Below are the code and all the weights of a small trained network. Each question names an input and a target symbol and asks about switching units off, where a switched-off unit gives its printed mean instead of its output.

import numpy as np


def w(rows, s, z=0):
    codes = np.array(rows[::2]) - 128.0
    scale = np.full(codes.shape[1], s)
    scale[-1] = z or s
    return codes * scale


def norm(h):
    return h / np.sqrt((h * h).mean(-1, keepdims=True) + 1e-5)


def f(y):
    return y / 2 * (1 + np.tanh(0.7978845608 * (y + 0.044715 * y**3)))


def softmax(a):
    e = np.exp(a - a.max(-1, keepdims=True))
    return e / e.sum(-1, keepdims=True)


def log_softmax(a):
    a = a - a.max(-1, keepdims=True)
    return a - np.log(np.exp(a).sum(-1, keepdims=True))


def net(x, mask):
    ids = ['ΔΘΠβλμστφω'.index(c) for c in x.split()]
    T = len(ids)
    res = E[ids] + P[:T]
    u = 0
    for l in range(2):
        r = norm(res)
        for j in range(2):
            rows = slice(3 * j, 3 * j + 3)
            q, k, v = (r @ M[l][rows].T for M in (Q, K, V))
            z = softmax(np.where(np.tri(T) > 0, q @ k.T / 3**0.5, -1e9)) @ v
            o = O[l][rows]
            res = res + np.where(mask[u + j], z, o[:, -1]) @ o[:, :-1]
        u += 2
        y = f(norm(res) @ A[l][:, :-1].T + A[l][:, -1])
        res = res + np.where(mask[u : u + 4], y, B[l][:, -1]) @ B[l][:, :-1]
        u += 4
    return log_softmax(norm(res)[-1] @ U[:, :-1].T + U[:, -1])


Q, K, V, O, A, B = {}, {}, {}, {}, {}, {}
E = w([
[59,112,157],'Δ',
[53,231,33],'Θ',
[248,107,248],'Π',
[102,62,164],'β',
[54,179,144],'λ',
[183,76,155],'μ',
[79,81,160],'σ',
[183,77,163],'τ',
[215,147,81],'φ',
[138,126,43],'ω',
],0.018)
P = w([
[252,240,254],'0',
[66,189,190],'1',
[87,181,175],'2',
[109,174,165],'3',
[128,161,158],'4',
[144,152,152],'5',
[155,142,149],'6',
[169,135,143],'7',
[177,125,137],'8',
[186,128,133],'9',
],0.0075)
Q[0] = w([
[168,129,22],'L0H0',
[178,123,86],'L0H0',
[142,214,130],'L0H0',
[55,93,54],'L0H1',
[64,46,253],'L0H1',
[179,105,96],'L0H1',
],0.012)
K[0] = w([
[156,66,43],'L0H0',
[194,32,97],'L0H0',
[158,254,47],'L0H0',
[126,202,106],'L0H1',
[142,122,243],'L0H1',
[173,46,74],'L0H1',
],0.0092)
V[0] = w([
[78,153,188],'L0H0',
[226,146,20],'L0H0',
[162,64,93],'L0H0',
[2,28,148],'L0H1',
[119,86,43],'L0H1',
[77,240,109],'L0H1',
],0.007)
O[0] = w([
[160,23,109,221],'L0H0',
[36,69,183,10],'L0H0',
[70,234,2,33],'L0H0',
[117,190,172,60],'L0H1',
[34,73,97,4],'L0H1',
[207,56,62,158],'L0H1',
],0.007,0.0025)
A[0] = w([
[245,167,150,114],'L0N0',
[254,54,162,145],'L0N1',
[59,40,107,253],'L0N2',
[127,117,189,218],'L0N3',
],0.0089,0.0037)
B[0] = w([
[71,77,105,218],'L0N0',
[72,95,111,254],'L0N1',
[254,131,212,144],'L0N2',
[76,43,235,190],'L0N3',
],0.0092,0.0083)
Q[1] = w([
[155,89,68],'L1H0',
[70,101,224],'L1H0',
[194,85,236],'L1H0',
[174,66,74],'L1H1',
[154,244,174],'L1H1',
[244,227,88],'L1H1',
],0.011)
K[1] = w([
[207,27,137],'L1H0',
[148,91,148],'L1H0',
[133,41,132],'L1H0',
[161,76,146],'L1H1',
[99,227,2],'L1H1',
[211,159,30],'L1H1',
],0.0093)
V[1] = w([
[79,149,160],'L1H0',
[127,31,49],'L1H0',
[255,197,208],'L1H0',
[97,160,135],'L1H1',
[145,98,228],'L1H1',
[178,88,161],'L1H1',
],0.0083)
O[1] = w([
[109,80,188,144],'L1H0',
[196,99,209,187],'L1H0',
[152,137,254,53],'L1H0',
[95,23,206,111],'L1H1',
[222,104,61,253],'L1H1',
[143,137,117,185],'L1H1',
],0.0071,0.0047)
A[1] = w([
[239,238,129,121],'L1N0',
[44,180,94,68],'L1N1',
[255,96,114,254],'L1N2',
[84,126,89,69],'L1N3',
],0.0073,0.0027)
B[1] = w([
[7,134,171,135],'L1N0',
[101,87,108,138],'L1N1',
[133,241,175,254],'L1N2',
[112,83,108,122],'L1N3',
],0.011,0.0041)
U = w([
[87,68,105,125],'Δ',
[7,147,54,154],'Θ',
[242,87,223,195],'Π',
[247,160,47,158],'β',
[133,143,132,13],'λ',
[100,50,140,163],'μ',
[139,145,133,3],'σ',
[133,143,130,11],'τ',
[125,241,165,250],'φ',
[139,150,131,24],'ω',
],0.018,0.005)

Each question gives the input, a string of symbols that net reads in full, and the target symbol t.
The units are the heads (3 rows each of Q, K, V and O) and the neurons (one row each of A and B). Each row of codes is followed by its name. A weight is (code - 128) times the scale printed after its matrix; where a second scale follows, it is the last column's (O, A, B and U).
mask holds one flag per unit, layer by layer, with each layer's heads first. A switched-off unit (its flag False) gives its mean, the last column of its rows in O or B, instead of its output. The means were averaged over made-up inputs and are rounded, as every weight is.
A unit's drop is (log p(t) with every unit on - log p(t) with that unit switched off) / (log p(t) with every unit on - log p(t) with every unit switched off).
The circuit of an input: a set's keep is (log p(t) with only the set's units on - log p(t) with every unit switched off) / (log p(t) with every unit on - log p(t) with every unit switched off). Starting from all 12 units, units are removed one at a time, each time the one whose removal leaves the highest keep (on an exact tie, the one counted first), for as long as the keep stays at least 0.8.
units of the circuit, in order: the units of the circuit, biggest drop first
top k neurons: the k neurons with the biggest drops, biggest first
k most important neurons of layer l: the k neurons of layer l with the biggest drops, biggest first
which heads matter: for each layer, one digit per head in row order, 1 if its drop is at least 0.15 and else 0, layers parted by /
drop when u is switched off: that unit's drop, to one decimal
input Θ τ μ Θ Δ λ τ Θ Θ μ, target μ: which heads matter : 11 / 00
input ω μ Δ Δ μ, target μ: units of the circuit, in order : (L0N1)
input Δ μ Π Π Θ ω τ σ λ, target Π: units of the circuit, in order : (L0H0; L0N1)
input Θ ω β, target Π: which heads matter : 00 / 00
input Δ λ σ ω ω μ σ φ Π λ, target μ: top 2 neurons : (L0N0; L0N2)
input Δ φ Δ μ ω τ Θ ω τ, target μ: units of the circuit, in order : (L0N1; L0H0)
input λ σ μ τ φ Θ Δ λ, target μ: which heads matter : 01 / 00
input λ σ λ λ τ ω μ ω τ, target μ: which heads matter : 11 / 00
input ω Π φ, target φ: which heads matter : 11 / 10
input λ τ λ τ ω Δ λ, target Δ: which heads matter : 01 / 00
input σ Δ Θ σ β Δ φ ω φ, target φ: top 3 neurons : (L0N1; L0N0; L0N2)
input μ μ β, target Π: top 2 neurons : (L0N1; L0N0)
input ω Π Δ, target Π: which heads matter : 00 / 00
input Θ β μ λ, target Π: which heads matter : 10 / 00
input μ τ Θ τ λ λ Θ Δ λ, target Δ: most important neuron of layer 0 : (L0N2)
input μ μ μ λ μ Δ, target Π: drop when L0H0 is switched off : -0.1
input λ Θ μ σ, target Π: drop when L1H1 is switched off : 0.1
input Δ β μ φ ω, target φ: drop when L0N0 is switched off : 0.2
input σ φ Δ Θ ω, target φ: drop when L0H1 is switched off : 0.8
input τ μ φ σ, target Π: most important neuron of layer 0 : (L0N1)
